Each row is followed by its class.
[ 53  -4  11   9  22   9 -13 -11 -25  -3  28 -17  -8  39  94  50 -77  -2
  30  33  28  51 -17  15  -3 -15  35  62 -29   7  32  61 -21 -20 -42  32]	<147>
[ 59  19  38  -2  40  -2 -14   2  -1  -3  29  -3   0  44  71  27 -94 -17
   6   9  16  33  -6  -4 -23 -25  17  20 -30 -14  47  39 -30 -11 -17  30]	<24>
[ -20  -43   42   -1   23   41   -4   -9   31    8   -4  -46   48   30
  -95   10    3  -27  -28   69   -9  -24    5  -33   22  -10   73   11
  -11    3    9  -26 -113  -21   -5   28]	<149>
[ 43 -22  20  34   2  49  21 -35  18 -10   5 -62  33  16 -13  31 -36 -24
 -19  82   6  -9 -60  -9  34   3  11  18 -32  -1  -6  34 -23 -13 -15  -4]	<170>
[ 57  11  53  26  25 -13 -20   2  -3 -13  25  -6   9  46  84  38 -89 -12
   7  14   8  40  -7  -6 -10 -30  15  17 -27  10  48  52 -20 -12  -1   9]	<24>
[ 67  20  12 -22  30   8 -11 -21 -10 -12  27 -30  -6  24  50  29 -77 -18
   1  30  12  44  -4  14 -10 -27  18  63 -31 -15  20  58 -26  -6 -10  21]	<170>
[ -23  -38   45  -13   41   40    3  -11   28   10   -3  -37   41   27
  -85    5   15  -34  -28   53  -12  -15    5  -30   14   -8   65    5
  -14    2    8  -35 -101  -12    1   38]	<149>
[-35 -38  40 -22  32  12   2  10  24  19  12 -31  35  29 -76 -12 -15 -26
  -9  72   6  11   3 -24  -5  -9  55  -1  -1  13  12 -14 -99 -19  -8  29]	<98>
[ 52  14  51  23  32 -11 -43   8   0 -16  40 -12   1  43  83  67 -71 -21
  26   9  12  48  10  18 -21 -14  42  49 -27  -3  29  68 -25  -9  -8  12]	<26>
[ 24  30 -46   6  13  55 -10  -1  13   4  18   5  27   0  -6 -30 -29 -31
  21  33 -21   5  13 -21  10 -74  40  -2  67  16  -9 -47 -30  17 -26  40]	<66>
[ -9 -40  43 -32  52  39   5  -1  23  22  10 -33  40  22 -90   6  13 -26
 -11  74   7  10  -6 -32   8   2  50  12 -14  -2  -6  12 -92 -10   1  21]	<170>
[ -16  -38   48   -6   37   41    3  -12   23   19    6  -28   47   30
  -84   11   34  -27  -13   77    6   -9   11  -33   30   -2   65   -3
    3   15    0   -3 -108  -18  -10   29]	<48>
[ 36 -25  19  68 -11  33  12 -28  37 -12  18 -80  29  13 -27  37  -3 -31
 -32  59  11 -15 -40  -2  35  -4   3   9 -17   7  16  -5 -36 -23 -26 -18]	<95>
[ 36   2  11  49 -10  57  26 -10  16  -1  11 -57  20  26 -12  36 -22 -39
 -37  70  12 -24 -41  -9  40   2  16  19 -20 -15   0  -9 -37 -18 -28  12]	<66>
[ 75  11  24   4  35  15 -29 -23 -18 -18   8  -9  -8  39  70  32 -79 -24
  13  -1  -1  29  -6   4 -19 -31  43  45 -37 -22  36  30 -29  -1 -21  35]	<149>
[ 23  14 -48  24  17  35   3 -10  10 -10  13 -12  44 -19  -8 -30 -37 -32
  30  40 -27   0  15 -16  13 -72  46 -18  69  29 -16 -46 -38  29 -18  34]	<177>
[-32 -49  49  -6  33  18  19   8  23  19  13 -42  43  41 -85  16   1  -5
 -17  71  16  -2   7 -30  10  -5  48  14  -4  10   8  -7 -98 -29 -11  27]	<147>
[ -33  -28   57  -12   48   21    2   21   35   19   24  -54   46   36
  -82    9    8  -30  -18   67    7   -6   14  -20   -2  -10   49   23
   -1   -2  -10  -18 -107   -9   12   21]	<26>
[ 31 -11  23  36 -12  51  29 -18  26  -5   9 -77  34  27  -6  25 -40 -20
 -28  73  11 -23 -49 -14  35 -13   6  -4 -19   5   9   5 -28  -6 -27  -7]	<24>
[ 48 -29  36  60 -10  60   8 -37  25 -12  -1 -74  23  19 -23  43 -20 -43
 -41  50  10 -35 -46 -23  38  -5  10   3 -39 -17   7  -7 -36 -16 -14  -9]	<149>
[ 30  25 -50   1  18  51  11 -17  39   3   9   2  41  -3 -22 -43 -24 -29
  13  51 -25 -22   1 -27  26 -65  28  -1  83  22 -32 -57 -55  14 -28  67]	<48>
[ -24  -30   36    9   22    1   14   20   31    6    2  -52   57   13
  -99    6   -7  -30  -21   91   -6  -13   23  -27   29  -13   63    6
   -1    7    2  -27 -105  -20    6   20]	<177>
[ 26  -5 -38   4  21  33   8 -11  17   2  21   6  32   5   3 -26 -44  -9
  28  31  -4   8  -4 -21  -4 -64  41  -5  55  22  -7 -29 -30   2 -31  47]	<147>
[ 42 -23  40  64  -5  45  28   0  35   6  17 -66  30  32 -23  34 -25 -31
 -34  71  22 -27 -52 -31  40  -1  -4 -17 -25  -3  17 -12 -50 -25 -16 -12]	<24>
[ 20   0 -42  10  16  46   3 -25   9   5  26  -3  33  -3  11 -29 -48  -7
  36  31  -6  10   1 -11   3 -63  37   1  57  29  -8 -31 -21  11 -34  38]	<147>
[ 10  20 -46  -3  10  29 -10 -16  18  -5  21  -1  31  -2   4 -55 -74 -21
  37  35 -25  14  -1 -15 -14 -76  30 -10  72  33  -5 -42 -30  17 -31  44]	<98>
[-37 -41  36  -4  21  18  19  11  40  21  13 -44  47  23 -84   5 -12  -9
  -8  80   6  -3  -3 -19  22  -2  62  22  -8  17   9 -23 -81 -33 -14  31]	<147>
[  7  21 -47  -2   8  25  -6 -17  28  -8  28  -5  31   1  -2 -46 -61 -29
  29  35 -21  14   5 -18  -8 -81  24  -9  68  30  -3 -38 -41  13 -30  43]	<98>
[ 47  26 -41   5  18  58  -4 -25  15  -2  15   3  27  -9 -16 -38 -35 -24
  24  29 -15  -3  -4 -24   1 -64  52 -10  70  17 -24 -44 -41  20 -32  49]	<48>
[-27 -34  24 -22  40  25   2   3  30  23  22 -32  42  16 -72   1  20 -24
 -11  53   1  10   6 -17  -2  -2  66  19   1  10  12 -13 -86 -18 -12  30]	<95>
[-28 -58  46  -7  46  30  13  13  20  29  13 -31  40  31 -68  13  14 -15
  -4  73  15   8  -5 -24  13   6  61   9  -5  18   9 -10 -89 -26 -19  33]	<147>
[ 31  12 -51  -3  16  45  -6  -8  22  -2  19  -1  23  -3  -6 -51 -70 -30
  27  28 -20  15 -14 -12 -18 -64  47 -10  68  18 -12 -37 -45  25 -48  54]	<98>
[ -42  -36   46  -29   30    2   19    9   34    6   15  -47   38   30
  -89  -15  -25  -34  -42   63    9    2    5  -24  -15  -18   42    2
    0   10    8  -13 -106  -17    7   32]	<98>
[ 76   7  11 -19  32  12 -11 -20  -9 -12  25 -24  -3  26  41  28 -62 -18
  -2  28  14  43   2  15  -6 -25  27  55 -26 -16  15  67 -39  -1  -9  18]	<170>
[ 37 -11  23  54  -8  64  24 -15  13   3  12 -58  21  19  -6  43 -14 -44
 -42  71  19 -22 -38  -8  51   4  15  11 -22 -10   1   7 -30 -13 -12   2]	<66>
[ 17  18 -39  25  31  47 -14  16  53  -2  32 -14  38   9 -13 -18 -38 -34
  34  44 -25  -9  -4 -11  -1 -62  41   8  77  22 -20 -52 -66  15 -42  55]	<26>
[ 60  17  16  17  35  -1 -13   1 -32 -14  23 -21   1  23  68  38 -77 -25
  19  16   3  40   7   7  -9 -33  40  36 -20 -12  31  46 -25   3 -18  23]	<177>
[ 17  42 -47  17  26  50  -9   8  31   5  18   8  27   4 -14 -35 -40 -37
  19  44 -32  -5  -5 -24  14 -62  36  11  72  12 -15 -63 -54  14 -36  71]	<66>
[ -31  -41   44   10   44   11   10   12   12   11   10  -38   52   21
  -74   18   28  -32   -8   80   -1   -5   19  -32   22   -6   62  -11
   -3    9    7   -8 -103  -15    3   22]	<177>
[ 22  -8  22  47  -1  59   4 -21  20  -2  18 -80  32  19  -7  38 -40 -24
  -6  71  11 -20 -40  10  24   5  26  30 -18  -4 -14  10 -34   1 -29   0]	<26>
[ 46  20 -50  -7  21  67   4 -32  25   4   7   6  31 -12 -26 -44 -25 -28
  21  32 -13  -9   7 -12  15 -56  55  -9  66  11 -31 -39 -52  33 -34  58]	<48>
[-27 -31  47  -4  22  34  10  14  43  25  22 -46  54  28 -86  -2  -8 -22
 -26  77   2 -12   1 -39  24 -15  52 -10  -1  13  17 -21 -99 -22  -3  16]	<24>
[ 76  11  17 -12  37  13 -14 -18 -13 -11  25 -23  -7  31  55  40 -77 -20
   3  37  16  46 -13   8  -5 -26  21  61 -32 -13  21  74 -37  -7 -10  28]	<170>
[ 63  12  14  20  26  -5 -13  -2 -22 -13  10 -25   5  31  57  46 -68 -23
  17  41   9  32  18   7  11 -23  28  39 -21  -8  29  36 -40 -10 -23  22]	<177>
[ 34  26 -71  -8  24  46   1 -17  31   4  17   9  31 -13 -22 -47 -37 -20
  22  11 -26  -1  -1 -13 -15 -53  37   0  72   8 -16 -63 -32  17 -44  59]	<95>
[ 54   9  29   7  23  16 -14   2  -8  -4  21 -19   3  38  59  30 -73 -15
   1  21  10  38 -12  -4  -1 -33  25  20 -18  10  37  42 -37  -3 -17  20]	<24>
[-19 -22  40 -14  19  34   5  -9  30  13  14 -50  43  11 -90   0  11 -25
 -26  78   5  -8   6 -24  28 -19  73  18   2  12  -6  -3 -99 -13   5  26]	<48>
[ 49  17  52  13  42 -15 -33  -4  -3 -18  41 -17   2  47  85  60 -59 -20
  13  10  12  38   8  19 -29  -8  36  45 -30 -18  20  66 -25 -11  -9  21]	<26>
[-23 -33  29 -19  40  30  -4  -3  16  25  21 -34  38  12 -67   4  19 -21
 -12  51   7  11   3 -21  -3   0  62  15  -1   9  10  -8 -79 -16  -4  24]	<95>
[ 40  -6  21  61 -13  59  18 -13   7   1  12 -63  16  25   1  47 -17 -36
 -30  71  20 -20 -38  -6  49   0   8  21 -24 -13   6  11 -26 -14 -21  -6]	<66>
[ 39 -19  23  63  -3  65   3  -9  28   6  31 -78  31  21  -2  47 -15 -39
 -12  70  16 -20 -39  -5  42   0  13  22 -14  -8 -10   8 -37 -11 -22 -10]	<26>
[ 22  17 -62   9  20  44  -7 -10  32   8  23   8  39  -7 -14 -38 -35 -23
  25  21 -28   3  -8 -28  -4 -59  28   5  75  24 -11 -58 -39   8 -35  53]	<95>
[ 42  25 -49 -11  21  52   2 -33  32  -2  12   2  28 -13 -23 -41 -33 -27
  20  39  -8 -12   7  -9   7 -57  56  -3  60   6 -26 -36 -54  27 -35  62]	<48>
[-28 -30  35 -12  33   8   2   3  27  14  17 -43  42  26 -76   8   4 -21
 -22  56   9   5   7 -24  -7  -9  44  24  -1  13  14 -17 -91 -25  -1  20]	<95>
[ -32  -30   38  -10   11    9    4   10   46   11   15  -47   44   30
 -100  -10  -27  -29  -22   75   -5    3   16  -24   11  -19   51    8
    3   14   15  -19 -105  -26   -7   23]	<98>
[ 56  14  53  23  39 -11 -46  -3   9 -15  42 -25   2  42  81  59 -72 -26
  22  17  17  39  16  28 -18 -15  32  55 -30 -14  26  67 -33  -1 -14  16]	<26>
[ -23  -30   43  -18   30   30    9    0   24   16    3  -37   43   31
  -87    8   18  -22  -17   85   12   -9    6  -33   23  -12   60   17
    6   17   -5   -5 -114  -15   -5   33]	<48>
[ 39  14 -58   4  21  38  12   2  17  -6   1  -8  37 -15 -30 -36 -43 -32
  20  40 -19 -11  15 -15   4 -59  49 -19  67   5 -24 -54 -45  28 -34  48]	<177>
[ 29 -20  37  50 -15  20  17 -22  29 -16  17 -72  18  19 -19  23 -50 -40
 -33  63  16  -1 -54 -11  17  -7   6  -3 -34  -1  16   3 -36 -26 -20  -7]	<98>
[ 30   4 -55   1  30  42  14  -2  30   8  15  12  27  -1 -13 -41 -54 -10
  32  27 -15   1 -13 -10  -6 -48  50   1  59  12 -12 -52 -40   9 -51  71]	<147>
[  5  24 -58  25  23  22  11  13  35  -9  16 -10  43 -13 -17 -32 -49 -34
  23  52 -36 -17   4 -18  10 -64  36  -7  81  30 -10 -69 -53  12 -39  63]	<177>
[ 42 -25  37  88  -1  15  16 -13  13 -15   2 -70  34  17 -19  41 -27 -42
 -23  82  10 -19 -35 -21  42   1   1  -9 -31   2  10 -16 -48 -29 -13 -14]	<177>
[ -12  -10   44  -12   15   22   13   -5   42   10    5  -49   50   19
 -103   -5   -1  -21  -33   80   -5  -17   16  -26   34  -17   63   20
    5    6   -8  -21  -97  -19    8   29]	<48>
[ 85  10  24 -10  39  12 -21 -26 -26 -13  32 -18  -8  27  61  31 -80 -17
   5  12  16  54 -11   6 -22 -30  25  52 -38 -25  23  80 -22   0  -3  12]	<170>
[ 41 -24  22  72  -8  26  28 -14  26 -17   4 -70  34  10 -29  41 -27 -47
 -30  73  13 -26 -30 -13  42  -2  12  -9 -29  -6   6  -6 -45 -19 -20 -10]	<177>
[ 42 -34  33  58  -7  60   9 -35  23 -10  -1 -70  25  23 -28  40 -21 -41
 -41  53   6 -32 -38 -17  40  -4  17  10 -38  -8  12 -12 -51 -20 -17  -3]	<149>
[ 17  18 -40  13  34  51  -8  17  48   6  32 -13  38   9 -22 -24 -35 -35
  20  35 -27 -11   2 -16   0 -61  34  10  77  12 -25 -53 -64  16 -34  58]	<26>
[ 48 -25  29  53 -18  55  18 -36  20  -9   6 -72  24  15 -26  38  -6 -34
 -31  72  26 -23 -41 -13  50  -8  18   3 -23   5  -1  15 -41 -15 -20 -15]	<48>
[ -18  -25   38  -17   18   33    6    1   35   20    9  -44   45   16
  -93    0    8  -26  -17   83   10  -12   11  -30   29  -16   64   18
    8   14   -6  -16 -100  -17    1   23]	<48>
